Here is a tiny trained network, its code and every weight. The questions are about switching its units off for an input and a target symbol, where a switched-off unit gives its printed mean instead of its output.

import numpy as np


def w(rows, s, z=0):
    codes = np.array(rows[::2]) - 128.0
    scale = np.full(codes.shape[1], s)
    scale[-1] = z or s
    return codes * scale


def norm(h):
    return h / np.sqrt((h * h).mean(-1, keepdims=True) + 1e-5)


def f(y):
    return np.maximum(y, 0)


def softmax(a):
    e = np.exp(a - a.max(-1, keepdims=True))
    return e / e.sum(-1, keepdims=True)


def log_softmax(a):
    a = a - a.max(-1, keepdims=True)
    return a - np.log(np.exp(a).sum(-1, keepdims=True))


def net(x, mask):
    ids = ['Σαεηθξω'.index(c) for c in x.split()]
    T = len(ids)
    res = E[ids] + P[:T]
    u = 0
    for l in range(3):
        q, k, v = (norm(res) @ M[l].T for M in (Q, K, V))
        z = softmax(np.where(np.tri(T) > 0, q @ k.T / 3**0.5, -1e9)) @ v
        res = res + np.where(mask[u], z, O[l][:, -1]) @ O[l][:, :-1]
        u += 1
        y = f(norm(res) @ A[l][:, :-1].T + A[l][:, -1])
        res = res + np.where(mask[u : u + 8], y, B[l][:, -1]) @ B[l][:, :-1]
        u += 8
    return log_softmax(norm(res)[-1] @ U[:, :-1].T + U[:, -1])


Q, K, V, O, A, B = {}, {}, {}, {}, {}, {}
E = w([
[66,57,85],'Σ',
[129,100,114],'α',
[175,102,87],'ε',
[212,130,101],'η',
[2,215,234],'θ',
[117,1,110],'ξ',
[168,26,104],'ω',
],0.011)
P = w([
[127,192,207],'0',
[142,4,169],'1',
[162,17,184],'2',
[179,51,171],'3',
[155,28,187],'4',
[195,48,170],'5',
[170,23,163],'6',
[176,41,169],'7',
[185,59,166],'8',
[160,36,182],'9',
[179,48,177],'10',
[175,56,173],'11',
[110,63,170],'12',
],0.0039)
Q[0] = w([
[103,246,113],'0.h1',
[175,106,135],'0.h1',
[183,30,141],'0.h1',
],0.013)
K[0] = w([
[186,102,37],'0.h1',
[110,8,163],'0.h1',
[1,232,195],'0.h1',
],0.0096)
V[0] = w([
[128,30,215],'0.h1',
[96,80,53],'0.h1',
[131,116,255],'0.h1',
],0.0095)
O[0] = w([
[15,128,65,253],'0.h1',
[186,91,41,103],'0.h1',
[61,255,138,240],'0.h1',
],0.0058,0.0081)
A[0] = w([
[27,24,192,86],'0.n1',
[111,1,171,90],'0.n2',
[161,44,151,100],'0.n3',
[178,141,156,1],'0.n4',
[86,58,79,93],'0.n5',
[115,86,141,66],'0.n6',
[218,38,199,54],'0.n7',
[170,240,14,149],'0.n8',
],0.0063,0.0042)
B[0] = w([
[230,220,10,255],'0.n1',
[220,208,34,187],'0.n2',
[81,103,81,153],'0.n3',
[163,121,150,128],'0.n4',
[165,178,254,200],'0.n5',
[115,138,90,133],'0.n6',
[129,114,96,138],'0.n7',
[14,120,115,170],'0.n8',
],0.0048,0.0042)
Q[1] = w([
[196,74,210],'1.h1',
[59,233,6],'1.h1',
[176,178,215],'1.h1',
],0.011)
K[1] = w([
[61,93,138],'1.h1',
[254,164,110],'1.h1',
[98,94,69],'1.h1',
],0.014)
V[1] = w([
[238,136,188],'1.h1',
[2,53,205],'1.h1',
[42,105,97],'1.h1',
],0.0098)
O[1] = w([
[102,70,171,99],'1.h1',
[145,202,254,2],'1.h1',
[123,252,134,127],'1.h1',
],0.0082,0.0073)
A[1] = w([
[54,99,67,130],'1.n1',
[79,59,236,167],'1.n2',
[117,92,134,2],'1.n3',
[90,75,202,139],'1.n4',
[41,113,206,138],'1.n5',
[25,2,158,165],'1.n6',
[96,187,191,72],'1.n7',
[138,130,219,139],'1.n8',
],0.0092,0.004)
B[1] = w([
[133,125,64,254],'1.n1',
[230,249,173,142],'1.n2',
[138,133,156,128],'1.n3',
[140,219,249,138],'1.n4',
[238,101,35,155],'1.n5',
[233,220,186,243],'1.n6',
[149,99,134,175],'1.n7',
[226,90,2,138],'1.n8',
],0.0086,0.0062)
Q[2] = w([
[60,176,232],'2.h1',
[70,157,250],'2.h1',
[44,140,220],'2.h1',
],0.013)
K[2] = w([
[150,43,37],'2.h1',
[222,6,70],'2.h1',
[183,64,110],'2.h1',
],0.014)
V[2] = w([
[190,110,136],'2.h1',
[121,157,135],'2.h1',
[99,3,145],'2.h1',
],0.014)
O[2] = w([
[150,55,155,117],'2.h1',
[133,160,162,151],'2.h1',
[7,70,88,5],'2.h1',
],0.014,0.015)
A[2] = w([
[88,178,139,98],'2.n1',
[126,88,118,145],'2.n2',
[115,69,145,163],'2.n3',
[141,162,103,220],'2.n4',
[121,152,251,54],'2.n5',
[73,102,80,80],'2.n6',
[141,114,107,166],'2.n7',
[66,73,93,253],'2.n8',
],0.017,0.0035)
B[2] = w([
[151,107,169,151],'2.n1',
[152,161,196,152],'2.n2',
[110,135,253,148],'2.n3',
[174,115,125,254],'2.n4',
[102,125,185,168],'2.n5',
[88,149,120,146],'2.n6',
[97,121,153,177],'2.n7',
[68,168,175,161],'2.n8',
],0.012,0.008)
U = w([
[131,108,134,48],'Σ',
[47,95,170,254],'α',
[176,69,47,107],'ε',
[136,17,219,124],'η',
[92,249,209,121],'θ',
[54,152,37,207],'ξ',
[124,152,113,51],'ω',
],0.012,0.0055)

Each question gives the input, a string of symbols that net reads in full, and the target symbol t.
The units are the heads (3 rows each of Q, K, V and O) and the neurons (one row each of A and B). Each row of codes is followed by its name. A weight is (code - 128) times the scale printed after its matrix; where a second scale follows, it is the last column's (O, A, B and U).
mask holds one flag per unit, layer by layer, with each layer's heads first. A switched-off unit (its flag False) gives its mean, the last column of its rows in O or B, instead of its output. The means were averaged over made-up inputs and are rounded, as every weight is.
A unit's drop is (log p(t) with every unit on - log p(t) with that unit switched off) / (log p(t) with every unit on - log p(t) with every unit switched off).
The circuit of an input: a set's keep is (log p(t) with only the set's units on - log p(t) with every unit switched off) / (log p(t) with every unit on - log p(t) with every unit switched off). Starting from the 12 units with the biggest drops (on a tie, the unit counted first), units are removed one at a time, each time the one whose removal leaves the highest keep (on an exact tie, the one counted first), for as long as the keep stays at least 0.8.
units of the circuit, in order: the units of the circuit, biggest drop first
unit that matters most: the unit with the biggest drop
k most important neurons: the k neurons with the biggest drops, biggest first
top k neurons in layer l: the k neurons of layer l with the biggest drops, biggest first
drop of u: that unit's drop, to one decimal
input Σ ω ω ξ ω Σ, target ε: units of the circuit, in order : 0.h1, 2.h1
input Σ α ε, target ε: units of the circuit, in order : 0.h1, 2.h1
input ω θ ξ θ α α ω α Σ, target ξ: top 2 neurons in layer 0 : 0.n2, 0.n1
input η α α ε α, target η: most important neuron : 0.n1
input θ Σ ω θ ξ ω θ, target ε: units of the circuit, in order : 1.h1, 0.h1
input Σ α α η, target ε: units of the circuit, in order : 0.h1, 2.h1
input ω α η α α, target ξ: 2 most important neurons : 1.n6, 0.n2
input ω ε ξ ε Σ α ω η, target ξ: top 4 neurons in layer 0 : 0.n2, 0.n8, 0.n5, 0.n1
input ω ε θ α θ ξ, target ξ: top 3 neurons in layer 0 : 0.n2, 0.n5, 0.n1
input η ω ω ε α η α ε α α α ω, target η: 3 most important neurons : 0.n1, 1.n6, 1.n2
input ω Σ ε α ε α α ξ, target ξ: 2 most important neurons : 1.n6, 0.n2
input ω Σ ω ε ω, target ξ: top 2 neurons in layer 1 : 1.n6, 1.n2
input η α ω ξ α Σ, target η: 4 most important neurons : 0.n1, 1.n6, 1.n2, 0.n2
input ε α θ ω ω α ω η α ω η η, target ε: unit that matters most : 1.h1
input ω Σ ω Σ Σ ω ω α ω ω α ω ω, target ξ: 3 most important neurons : 1.n6, 0.n2, 2.n8
input ω ω α η ω α, target ξ: top 3 neurons in layer 0 : 0.n2, 0.n5, 0.n1
input η ε α η, target η: top 2 neurons in layer 0 : 0.n1, 0.n5
input ω α ω ω ω α Σ ω ε, target ξ: 3 most important neurons : 1.n6, 0.n2, 0.n8
input Σ ξ ε, target ε: top 2 neurons in layer 0 : 0.n2, 0.n8
input ω α ω Σ, target ξ: unit that matters most : 2.h1
input η α α ε, target η: drop of 1.n6 : 0.4
input ε α ε, target α: drop of 2.n6 : 0.0
input ω ω ω ξ α ε α ω ω ε, target ξ: drop of 1.n6 : 0.6
input η ε ω, target η: drop of 1.n6 : 0.3
input ε Σ α η ε ω α ε α ξ α, target α: top 2 neurons in layer 2 : 2.n8, 2.n3
